Below is a small trained network, with its code and all its weights. Each question gives an input and a target symbol and asks what happens when units are switched off, that is, made to give their printed mean instead of their output.

import numpy as np


def w(rows, s, z=0):
    codes = np.array(rows[::2]) - 128.0
    scale = np.full(codes.shape[1], s)
    scale[-1] = z or s
    return codes * scale


def norm(h):
    return h / np.sqrt((h * h).mean(-1, keepdims=True) + 1e-5)


def f(y):
    return y / 2 * (1 + np.tanh(0.7978845608 * (y + 0.044715 * y**3)))


def softmax(a):
    e = np.exp(a - a.max(-1, keepdims=True))
    return e / e.sum(-1, keepdims=True)


def log_softmax(a):
    a = a - a.max(-1, keepdims=True)
    return a - np.log(np.exp(a).sum(-1, keepdims=True))


def net(x, mask):
    ids = ['ΣΩγζηψ'.index(c) for c in x.split()]
    T = len(ids)
    res = E[ids] + P[:T]
    r = norm(res)
    for j in range(2):
        rows = slice(4 * j, 4 * j + 4)
        q, k, v = (r @ M[0][rows].T for M in (Q, K, V))
        z = softmax(np.where(np.tri(T) > 0, q @ k.T / 4**0.5, -1e9)) @ v
        o = O[0][rows]
        res = res + np.where(mask[j], z, o[:, -1]) @ o[:, :-1]
    y = f(norm(res) @ A[0][:, :-1].T + A[0][:, -1])
    res = res + np.where(mask[2:10], y, B[0][:, -1]) @ B[0][:, :-1]
    return log_softmax(norm(res)[-1] @ U[:, :-1].T + U[:, -1])


Q, K, V, O, A, B = {}, {}, {}, {}, {}, {}
E = w([
[212,165,114,217,118,194,73,118,162,100],'Σ',
[183,66,119,124,182,159,121,128,204,34],'Ω',
[105,134,196,171,171,127,48,130,170,132],'γ',
[65,141,82,156,176,237,113,142,104,75],'ζ',
[111,88,105,163,65,160,25,191,74,93],'η',
[125,48,198,132,127,254,121,141,152,125],'ψ',
],0.0083)
P = w([
[166,153,96,77,154,94,102,150,115,189],'0',
[194,192,141,3,211,114,88,243,82,71],'1',
[128,100,119,134,191,85,88,87,79,161],'2',
[161,208,171,16,142,119,106,118,64,50],'3',
[100,130,98,120,130,108,71,113,163,175],'4',
[131,148,129,107,163,121,143,233,163,102],'5',
[111,85,142,179,151,92,138,91,105,126],'6',
[117,167,202,123,123,138,135,116,97,49],'7',
[80,115,113,126,87,113,116,97,175,148],'8',
[95,170,155,139,94,136,172,213,186,97],'9',
[86,100,157,187,100,110,149,95,120,125],'10',
[164,162,193,119,139,146,107,144,127,37],'11',
],0.012)
Q[0] = w([
[143,161,87,66,170,60,168,107,40,158],'H0',
[100,146,80,64,108,151,73,117,181,145],'H0',
[163,209,136,70,90,135,198,183,142,115],'H0',
[52,10,49,250,126,146,89,26,139,172],'H0',
[154,175,181,117,112,144,126,109,119,67],'H1',
[114,141,108,127,98,87,226,221,169,200],'H1',
[143,148,154,55,124,103,146,134,45,150],'H1',
[108,117,119,100,97,75,178,23,79,158],'H1',
],0.011)
K[0] = w([
[187,123,128,55,179,155,100,171,87,197],'H0',
[139,98,186,147,142,121,143,58,4,84],'H0',
[191,148,100,132,175,63,108,116,114,152],'H0',
[71,69,183,151,36,159,150,155,137,143],'H0',
[134,163,54,123,99,108,154,131,205,164],'H1',
[199,139,135,159,187,108,155,125,64,118],'H1',
[180,141,93,98,169,158,72,115,140,172],'H1',
[156,175,126,94,165,169,83,212,149,128],'H1',
],0.013)
V[0] = w([
[154,141,215,121,120,95,113,123,157,170],'H0',
[95,183,86,155,144,97,157,104,145,107],'H0',
[117,106,83,146,66,90,119,140,105,112],'H0',
[144,94,148,100,138,250,160,100,121,191],'H0',
[195,141,99,147,117,152,131,80,127,115],'H1',
[98,133,87,124,159,140,121,169,103,63],'H1',
[115,80,139,113,205,117,154,139,194,88],'H1',
[154,52,158,65,106,185,124,154,123,163],'H1',
],0.012)
O[0] = w([
[134,103,206,173,101,107,102,102,104,174,131],'H0',
[140,191,77,111,195,92,138,157,109,150,2],'H0',
[98,86,64,113,144,96,59,141,158,106,24],'H0',
[187,140,159,138,130,208,142,17,56,71,197],'H0',
[147,125,112,250,111,73,186,107,83,47,112],'H1',
[140,170,159,122,178,150,46,32,151,136,169],'H1',
[160,87,112,112,91,168,91,91,95,148,193],'H1',
[35,115,37,160,72,153,123,138,174,154,244],'H1',
],0.011,0.0055)
A[0] = w([
[60,191,136,96,107,200,173,173,173,55,80],'N0',
[97,94,106,175,64,114,254,188,133,99,144],'N1',
[102,119,87,195,154,118,62,46,175,141,104],'N2',
[164,66,74,139,92,47,130,55,138,197,6],'N3',
[200,196,97,52,201,143,131,81,133,83,32],'N4',
[95,182,144,113,137,102,195,204,164,37,4],'N5',
[115,165,171,56,119,134,127,215,124,116,150],'N6',
[169,170,228,64,142,135,166,127,86,100,78],'N7',
],0.0092,0.0034)
B[0] = w([
[158,104,136,127,109,61,119,122,185,210,250],'N0',
[73,140,80,96,218,105,113,186,124,77,234],'N1',
[122,118,82,96,107,118,193,170,117,111,236],'N2',
[142,198,132,109,170,64,150,143,120,176,121],'N3',
[113,183,143,126,151,131,94,146,95,176,217],'N4',
[147,123,252,168,102,122,117,112,117,155,206],'N5',
[163,149,81,124,115,107,181,65,104,122,231],'N6',
[110,133,39,118,137,130,161,146,134,114,252],'N7',
],0.014,0.0042)
U = w([
[116,142,165,162,165,91,181,173,83,50,150],'Σ',
[190,126,51,86,96,90,255,130,59,147,4],'Ω',
[152,133,199,124,103,63,126,127,139,217,129],'γ',
[114,222,107,85,185,163,110,120,83,153,84],'ζ',
[51,89,61,104,128,117,129,166,180,126,148],'η',
[133,99,145,145,67,195,120,92,102,84,202],'ψ',
],0.0071,0.0031)

Each question gives the input, a string of symbols that net reads in full, and the target symbol t.
The units are the heads (4 rows each of Q, K, V and O) and the neurons (one row each of A and B). Each row of codes is followed by its name. A weight is (code - 128) times the scale printed after its matrix; where a second scale follows, it is the last column's (O, A, B and U).
mask holds one flag per unit, heads first, then neurons. A switched-off unit (its flag False) gives its mean, the last column of its rows in O or B, instead of its output. The means were averaged over made-up inputs and are rounded, as every weight is.
A unit's drop is (log p(t) with every unit on - log p(t) with that unit switched off) / (log p(t) with every unit on - log p(t) with every unit switched off).
The circuit of an input: a set's keep is (log p(t) with only the set's units on - log p(t) with every unit switched off) / (log p(t) with every unit on - log p(t) with every unit switched off). Starting from all 10 units, units are removed one at a time, each time the one whose removal leaves the highest keep (on an exact tie, the one counted first), for as long as the keep stays at least 0.8.
units of the circuit, in order: the units of the circuit, biggest drop first
most important unit: the unit with the biggest drop
top k neurons: the k neurons with the biggest drops, biggest first
heads that matter: for each layer, one digit per head in row order, 1 if its drop is at least 0.15 and else 0, layers parted by /
drop of u: that unit's drop, to one decimal
input γ Ω ψ η, target Ω: heads that matter => 01
input η ζ Σ γ, target γ: units of the circuit, in order => [H1, N0]
input Σ γ ζ η ψ ζ Ω ψ η η ζ, target η: units of the circuit, in order => [H0]
input ζ ψ ψ ψ ψ η ζ ψ Σ ψ ψ Ω, target Σ: heads that matter => 01
input Σ ζ Ω, target ζ: units of the circuit, in order => [N4, H0]
input η η γ ζ Ω ζ, target Ω: units of the circuit, in order => [H1, N6]
input γ Ω Σ, target γ: heads that matter => 11
input η Σ γ, target η: heads that matter => 10
input ζ Σ ψ ψ, target ζ: units of the circuit, in order => [H1, N4]
input γ ζ Ω ζ γ Ω Ω, target γ: units of the circuit, in order => [H0, H1]
input ψ Σ ψ Ω γ Σ η Σ, target Ω: top 2 neurons => [N6, N7]
input η ψ Σ Ω Σ ζ Σ Σ Ω, target Ω: units of the circuit, in order => [H0, H1, N2]
input Σ ζ ψ ψ γ Ω γ ζ ζ γ, target Ω: units of the circuit, in order => [H1, N7]
input ζ ζ Σ γ Ω γ, target Σ: units of the circuit, in order => [H1]
input ψ ζ ψ γ ψ Σ ψ γ Σ Σ, target η: units of the circuit, in order => [H1, N1]
input ζ Σ Σ, target ζ: units of the circuit, in order => [N4, H0]
input Ω Ω ζ Σ Ω Σ Σ, target Ω: top 2 neurons => [N2, N3]
input γ Ω Ω γ, target Ω: units of the circuit, in order => [N6, H1]
input γ Ω ψ Ω, target Ω: units of the circuit, in order => [N6, H1]
input η ψ ζ ψ γ Σ ζ, target ζ: most important unit => H0
input Σ γ Ω, target γ: top 2 neurons => [N3, N7]
input η ψ ζ Ω Ω η Ω γ Σ ψ ψ Σ, target Σ: drop of H1 => 1.5
input ψ ψ Σ ψ ψ ζ Σ Σ γ Σ γ ψ, target Ω: drop of H1 => 0.6
input Σ ψ Ω ψ ψ ζ, target ψ: drop of N1 => 0.1
input ψ Ω ζ Σ, target η: drop of N4 => 0.0
